Below is a small trained network, with its code and all its weights. Each question gives an input and a class and asks what happens when units are switched off, that is, made to give their printed mean instead of their output.

import numpy as np


def w(rows, s, z=0):
    codes = np.array(rows[::2]) - 128.0
    scale = np.full(codes.shape[1], s)
    scale[-1] = z or s
    return codes * scale


def f(y):
    return y / 2 * (1 + np.tanh(0.7978845608 * (y + 0.044715 * y**3)))


def log_softmax(a):
    a = a - a.max(-1, keepdims=True)
    return a - np.log(np.exp(a).sum(-1, keepdims=True))


def net(x, mask):
    res = np.array(x, float).reshape(1, 3) / 4 @ E
    y = f(res @ A[0][:, :-1].T + A[0][:, -1])
    res = res + np.where(mask, y, B[0][:, -1]) @ B[0][:, :-1]
    return log_softmax(res[-1] @ U[:, :-1].T + U[:, -1])


A, B = {}, {}
E = w([
[221,45,126,185,124,183,11,206,138],'x0',
[27,169,184,218,113,53,48,210,170],'x1',
[157,1,212,134,145,98,218,77,222],'x2',
],0.0077)
A[0] = w([
[53,122,136,163,70,2,62,174,186,69],'N0',
[36,182,143,74,130,56,189,94,157,39],'N1',
[185,66,160,166,126,139,54,201,149,2],'N2',
[136,71,203,144,116,90,193,161,160,65],'N3',
[116,50,204,123,101,143,160,118,195,27],'N4',
[141,77,189,161,106,112,176,128,176,7],'N5',
[153,168,87,119,91,152,56,185,76,242],'N6',
[47,129,156,186,58,98,133,153,205,66],'N7',
],0.0087,0.0027)
B[0] = w([
[69,113,80,71,29,148,195,58,183,254],'N0',
[231,106,254,215,178,176,61,92,29,229],'N1',
[195,89,190,203,139,127,56,19,53,230],'N2',
[158,181,154,146,43,211,156,185,38,207],'N3',
[105,210,86,131,86,246,190,179,70,212],'N4',
[48,176,83,198,50,190,171,236,112,192],'N5',
[127,161,173,82,52,203,160,127,70,251],'N6',
[170,98,170,59,41,146,137,39,164,212],'N7',
],0.0072,0.0081)
U = w([
[70,229,89,178,53,171,132,188,43,133],'0',
[187,68,227,214,137,121,86,24,57,75],'1',
[154,51,70,55,59,151,197,2,150,220],'2',
[123,109,166,95,102,109,138,155,149,203],'3',
[74,86,27,177,228,36,92,183,240,3],'4',
[53,45,38,192,193,39,76,173,204,3],'5',
[34,35,80,194,206,10,71,198,155,3],'6',
],0.0067,0.0043)

Each question gives the input, the list of numbers given to net, and the class t.
The units are the neurons (one row each of A and B). Each row of codes is followed by its name. A weight is (code - 128) times the scale printed after its matrix; where a second scale follows, it is the last column's (A, B and U).
mask holds one flag per neuron, in row order. A switched-off neuron (its flag False) gives its mean, the last column of its row in B, instead of its output. The means were averaged over made-up inputs and are rounded, as every weight is.
A unit's drop is (log p(t) with every unit on - log p(t) with that unit switched off) / (log p(t) with every unit on - log p(t) with every unit switched off).
The circuit of an input: a set's keep is (log p(t) with only the set's units on - log p(t) with every unit switched off) / (log p(t) with every unit on - log p(t) with every unit switched off). Starting from all 8 units, units are removed one at a time, each time the one whose removal leaves the highest keep (on an exact tie, the one counted first), for as long as the keep stays at least 0.8.
circuit, biggest first: the units of the circuit, biggest drop first
unit that matters most: the unit with the biggest drop
k most important neurons: the k neurons with the biggest drops, biggest first
drop of u: that unit's drop, to one decimal
input [3,3,-3], class 3: circuit, biggest first	(N4 N3)
input [2,-1,-1], class 3: 3 most important neurons	(N1 N2 N0)
input [-5,7,8], class 0: unit that matters most	N5
input [-3,8,-5], class 2: circuit, biggest first	(N0 N7)
input [2,0,2], class 3: circuit, biggest first	(N1 N0 N2 N6)
input [-4,-2,-3], class 1: circuit, biggest first	(N0 N4)
input [-6,0,-5], class 1: circuit, biggest first	(N1 N4)
input [-6,-4,6], class 0: circuit, biggest first	(N4 N5 N3)
input [-1,7,6], class 2: 3 most important neurons	(N7 N0 N6)
input [-5,-1,3], class 1: 2 most important neurons	(N1 N0)
input [4,3,6], class 0: 4 most important neurons	(N5 N4 N3 N1)
input [-6,1,-3], class 1: drop of N1	0.5
input [0,8,-1], class 2: drop of N0	0.2
input [-1,6,5], class 2: unit that matters most	N7
input [-1,-4,4], class 0: drop of N2	0.1
